Below is a small trained network, with its code and all its weights. Each question gives an input and a target symbol and asks what happens when units are switched off, that is, made to give their printed mean instead of their output.

import numpy as np


def w(rows, s, z=0):
    codes = np.array(rows[::2]) - 128.0
    scale = np.full(codes.shape[1], s)
    scale[-1] = z or s
    return codes * scale


def norm(h):
    return h / np.sqrt((h * h).mean(-1, keepdims=True) + 1e-5)


def f(y):
    return np.maximum(y, 0)


def softmax(a):
    e = np.exp(a - a.max(-1, keepdims=True))
    return e / e.sum(-1, keepdims=True)


def log_softmax(a):
    a = a - a.max(-1, keepdims=True)
    return a - np.log(np.exp(a).sum(-1, keepdims=True))


def net(x, mask):
    ids = ['βδεζηλξπφψ'.index(c) for c in x.split()]
    T = len(ids)
    res = E[ids] + P[:T]
    u = 0
    for l in range(3):
        q, k, v = (norm(res) @ M[l].T for M in (Q, K, V))
        z = softmax(np.where(np.tri(T) > 0, q @ k.T / 2**0.5, -1e9)) @ v
        res = res + np.where(mask[u], z, O[l][:, -1]) @ O[l][:, :-1]
        u += 1
        y = f(norm(res) @ A[l][:, :-1].T + A[l][:, -1])
        res = res + np.where(mask[u : u + 8], y, B[l][:, -1]) @ B[l][:, :-1]
        u += 8
    return log_softmax(norm(res)[-1] @ U[:, :-1].T + U[:, -1])


Q, K, V, O, A, B = {}, {}, {}, {}, {}, {}
E = w([
[173,85,109,165,85,196,125,190,9],'β',
[144,187,214,191,157,151,109,125,224],'δ',
[115,175,227,159,160,180,146,130,184],'ε',
[103,83,74,179,219,91,156,148,174],'ζ',
[10,155,92,130,94,217,119,123,84],'η',
[167,50,70,98,141,130,205,178,183],'λ',
[83,64,213,135,44,102,128,88,143],'ξ',
[10,122,135,114,143,117,123,29,152],'π',
[109,53,160,179,140,46,97,216,91],'φ',
[159,64,137,95,125,166,165,177,21],'ψ',
],0.014)
P = w([
[123,213,110,160,77,42,239,163,131],'0',
[107,191,121,165,91,81,216,162,120],'1',
[98,163,125,154,103,96,208,174,123],'2',
[86,145,125,138,112,107,195,174,129],'3',
[83,133,128,132,127,116,180,172,130],'4',
[81,124,132,125,137,127,166,167,125],'5',
[83,108,133,120,144,133,154,160,128],'6',
[91,99,135,111,152,139,138,155,129],'7',
[93,88,134,112,166,145,127,147,136],'8',
[99,80,140,102,181,155,117,141,138],'9',
[101,66,142,98,188,162,102,138,134],'10',
[104,52,146,95,199,175,94,133,138],'11',
[102,39,151,87,211,183,77,124,141],'12',
[104,11,156,88,211,194,72,134,142],'13',
],0.012)
Q[0] = w([
[121,69,229,179,157,199,160,140,166],'0.h0',
[11,1,153,158,213,164,214,227,154],'0.h0',
],0.009)
K[0] = w([
[125,63,100,78,183,151,1,123,132],'0.h0',
[130,59,150,140,150,204,66,122,152],'0.h0',
],0.009)
V[0] = w([
[137,120,254,98,121,93,171,163,223],'0.h0',
[66,208,147,154,93,177,40,154,190],'0.h0',
],0.0064)
O[0] = w([
[109,112,217,205,132,160,192,89,104,253],'0.h0',
[117,138,123,110,77,194,101,175,244,94],'0.h0',
],0.011,0.0035)
A[0] = w([
[85,61,84,135,155,152,127,201,22,67],'0.n0',
[182,152,112,155,233,162,166,139,177,152],'0.n1',
[79,161,21,115,151,166,202,66,179,164],'0.n2',
[120,74,159,53,115,87,130,46,183,164],'0.n3',
[146,254,198,88,184,245,101,157,64,254],'0.n4',
[204,47,117,151,176,80,158,179,171,98],'0.n5',
[148,128,190,95,55,109,96,83,239,109],'0.n6',
[177,94,145,135,109,209,123,151,43,144],'0.n7',
],0.0069,0.0057)
B[0] = w([
[97,92,135,96,86,92,199,83,180,253],'0.n0',
[230,104,126,185,149,75,69,43,176,216],'0.n1',
[202,73,91,250,47,200,176,125,122,213],'0.n2',
[23,129,153,154,53,182,119,80,64,192],'0.n3',
[126,66,73,96,105,2,160,55,246,247],'0.n4',
[54,96,82,219,159,130,73,216,169,211],'0.n5',
[84,130,31,85,63,223,113,152,180,175],'0.n6',
[98,97,156,68,94,121,128,171,233,203],'0.n7',
],0.0061,0.0056)
Q[1] = w([
[195,254,155,126,152,89,97,139,48],'1.h0',
[59,97,108,159,81,86,127,69,182],'1.h0',
],0.012)
K[1] = w([
[125,196,72,145,86,86,205,160,108],'1.h0',
[117,1,112,86,166,136,89,128,136],'1.h0',
],0.0099)
V[1] = w([
[172,19,144,79,23,188,143,148,72],'1.h0',
[226,98,79,29,193,202,254,31,173],'1.h0',
],0.0068)
O[1] = w([
[237,59,90,174,85,143,137,106,84,236],'1.h0',
[150,135,102,41,189,195,255,134,151,8],'1.h0',
],0.0095,0.0015)
A[1] = w([
[115,124,103,123,101,160,109,128,6,208],'1.n0',
[123,128,183,91,71,173,129,130,80,252],'1.n1',
[231,153,155,103,146,35,103,104,154,97],'1.n2',
[88,176,143,113,92,111,153,204,115,125],'1.n3',
[176,170,177,121,135,130,132,76,185,113],'1.n4',
[189,108,123,66,77,81,129,154,60,65],'1.n5',
[79,144,129,80,100,100,128,112,157,169],'1.n6',
[152,164,83,114,153,134,205,167,156,94],'1.n7',
],0.011,0.0017)
B[1] = w([
[122,80,21,57,120,69,160,99,160,220],'1.n0',
[169,119,67,112,175,73,173,140,254,252],'1.n1',
[120,99,159,51,160,161,191,239,187,157],'1.n2',
[84,176,119,69,173,72,61,86,186,180],'1.n3',
[125,73,110,88,67,118,179,147,51,242],'1.n4',
[139,141,109,131,102,84,118,113,212,220],'1.n5',
[75,81,154,149,128,103,73,115,210,238],'1.n6',
[93,174,75,117,185,190,117,209,144,244],'1.n7',
],0.0085,0.0031)
Q[2] = w([
[185,45,137,181,194,172,95,173,152],'2.h0',
[75,3,152,113,106,54,208,202,254],'2.h0',
],0.0089)
K[2] = w([
[106,85,165,43,113,142,89,109,143],'2.h0',
[124,1,145,97,212,201,42,80,119],'2.h0',
],0.0082)
V[2] = w([
[22,184,58,142,78,126,181,2,87],'2.h0',
[121,176,204,13,52,34,166,167,132],'2.h0',
],0.0075)
O[2] = w([
[80,113,104,29,164,254,33,7,48,229],'2.h0',
[169,39,207,1,67,131,122,153,160,4],'2.h0',
],0.0091,0.0034)
A[2] = w([
[186,177,138,115,145,128,155,145,79,97],'2.n0',
[186,106,97,88,124,107,144,142,120,77],'2.n1',
[195,250,194,154,73,151,94,90,121,5],'2.n2',
[141,154,123,142,166,93,87,152,135,105],'2.n3',
[119,156,170,143,161,126,141,143,150,88],'2.n4',
[152,113,172,143,99,103,80,162,72,115],'2.n5',
[131,115,149,139,136,66,139,116,94,134],'2.n6',
[115,100,137,153,186,86,100,158,144,109],'2.n7',
],0.016,0.014)
B[2] = w([
[193,114,162,147,67,185,119,129,58,129],'2.n0',
[116,160,133,170,125,185,100,75,114,158],'2.n1',
[115,153,115,242,2,163,247,142,130,128],'2.n2',
[158,80,117,117,120,165,103,220,156,156],'2.n3',
[124,182,144,128,156,112,144,192,159,145],'2.n4',
[104,168,87,98,147,184,156,81,164,160],'2.n5',
[173,95,116,186,153,142,147,172,86,195],'2.n6',
[113,146,151,63,98,103,139,85,137,255],'2.n7',
],0.014,0.0071)
U = w([
[189,121,44,29,103,69,115,163,138,114],'β',
[135,178,232,128,117,193,125,169,202,203],'δ',
[91,149,231,87,141,190,162,161,172,42],'ε',
[54,177,111,150,182,2,115,134,132,46],'ζ',
[134,153,31,99,54,155,38,210,192,67],'η',
[136,164,93,217,161,139,170,179,118,111],'λ',
[146,95,175,189,73,165,140,30,87,7],'ξ',
[73,154,98,81,124,190,76,110,94,126],'π',
[129,91,200,169,60,65,67,150,77,252],'φ',
[179,106,100,77,165,154,215,172,56,178],'ψ',
],0.0092,0.0033)

Each question gives the input, a string of symbols that net reads in full, and the target symbol t.
The units are the heads (2 rows each of Q, K, V and O) and the neurons (one row each of A and B). Each row of codes is followed by its name. A weight is (code - 128) times the scale printed after its matrix; where a second scale follows, it is the last column's (O, A, B and U).
mask holds one flag per unit, layer by layer, with each layer's heads first. A switched-off unit (its flag False) gives its mean, the last column of its rows in O or B, instead of its output. The means were averaged over made-up inputs and are rounded, as every weight is.
A unit's drop is (log p(t) with every unit on - log p(t) with that unit switched off) / (log p(t) with every unit on - log p(t) with every unit switched off).
The circuit of an input: a set's keep is (log p(t) with only the set's units on - log p(t) with every unit switched off) / (log p(t) with every unit on - log p(t) with every unit switched off). Starting from the 12 units with the biggest drops (on a tie, the unit counted first), units are removed one at a time, each time the one whose removal leaves the highest keep (on an exact tie, the one counted first), for as long as the keep stays at least 0.8.
units of the circuit, in order: the units of the circuit, biggest drop first
most important unit: the unit with the biggest drop
k most important neurons: the k neurons with the biggest drops, biggest first
top k neurons in layer l: the k neurons of layer l with the biggest drops, biggest first
input ψ φ φ π, target ξ: units of the circuit, in order => 0.n2, 1.n7
input ξ ξ φ β π ζ δ β ζ, target β: 3 most important neurons => 2.n7, 0.n2, 1.n6
input ζ φ η η ζ, target η: most important unit => 0.h0
input ψ δ λ ζ ζ δ, target ζ: 3 most important neurons => 1.n4, 0.n4, 0.n7
input ψ β ζ ζ δ φ ζ, target φ: 2 most important neurons => 0.n2, 0.n4
input ψ λ ξ ζ ξ ξ λ ζ β, target ζ: top 2 neurons in layer 0 => 0.n1, 0.n0
input ψ π ε δ ξ ξ ξ η, target ξ: 2 most important neurons => 0.n4, 0.n2
input ψ δ δ ψ λ β δ ξ ψ ε, target ψ: units of the circuit, in order => 1.n4, 1.h0
input ζ ξ δ β η φ ζ, target φ: 3 most important neurons => 0.n2, 0.n5, 0.n4
input δ η ζ φ π φ λ ξ ξ η ξ δ ζ ζ, target ζ: 3 most important neurons => 2.n7, 0.n5, 0.n3
input β ψ η ζ ξ π ψ ζ ξ ξ φ, target ξ: 2 most important neurons => 2.n5, 2.n7
input ξ ζ π η λ φ ξ η ε ε δ ζ, target δ: top 3 neurons in layer 1 => 1.n4, 1.n0, 1.n6
input ζ β β, target η: units of the circuit, in order => 0.h0, 0.n7
input π ε δ, target ε: most important unit => 1.h0
input ψ ξ ψ ψ λ, target ψ: units of the circuit, in order => 0.h0, 0.n4
input π ξ ξ β φ δ φ η ξ ε ζ β, target ζ: 2 most important neurons => 0.n0, 0.n1
input δ π η δ, target η: units of the circuit, in order => 0.h0, 0.n6
input ε φ φ η φ ζ π ζ, target π: 2 most important neurons => 1.n6, 1.n0
input π ψ β λ ζ β ζ ξ ζ λ, target λ: units of the circuit, in order => 1.n1, 2.h0, 0.n4
input π π δ, target π: units of the circuit, in order => 2.h0
input ξ ζ β η ψ, target β: 2 most important neurons => 1.n5, 0.n2
input φ ζ λ β η δ ξ φ ξ ξ ψ, target ξ: 2 most important neurons => 2.n1, 1.n5
input δ φ β β ψ ζ ξ ε ζ ε ζ ε, target ζ: top 2 neurons in layer 0 => 0.n4, 0.n1
input φ ζ ξ ζ ζ ζ δ, target ζ: 2 most important neurons => 0.n4, 1.n4
input φ φ ε, target φ: 2 most important neurons => 0.n4, 1.n4
input π ζ δ ξ β φ η ξ π ζ φ δ φ β, target φ: 3 most important neurons => 0.n4, 0.n0, 0.n7
input ζ η β, target η: units of the circuit, in order => 0.h0
input β ζ φ β ε ζ ζ φ ζ ψ ζ ζ η, target ζ: 3 most important neurons => 0.n4, 0.n1, 0.n5
input ε φ ψ π ξ β π ε δ ψ ψ ζ, target ψ: top 2 neurons in layer 0 => 0.n7, 0.n2
input π ξ δ π ψ δ, target ψ: top 2 neurons in layer 0 => 0.n7, 0.n5
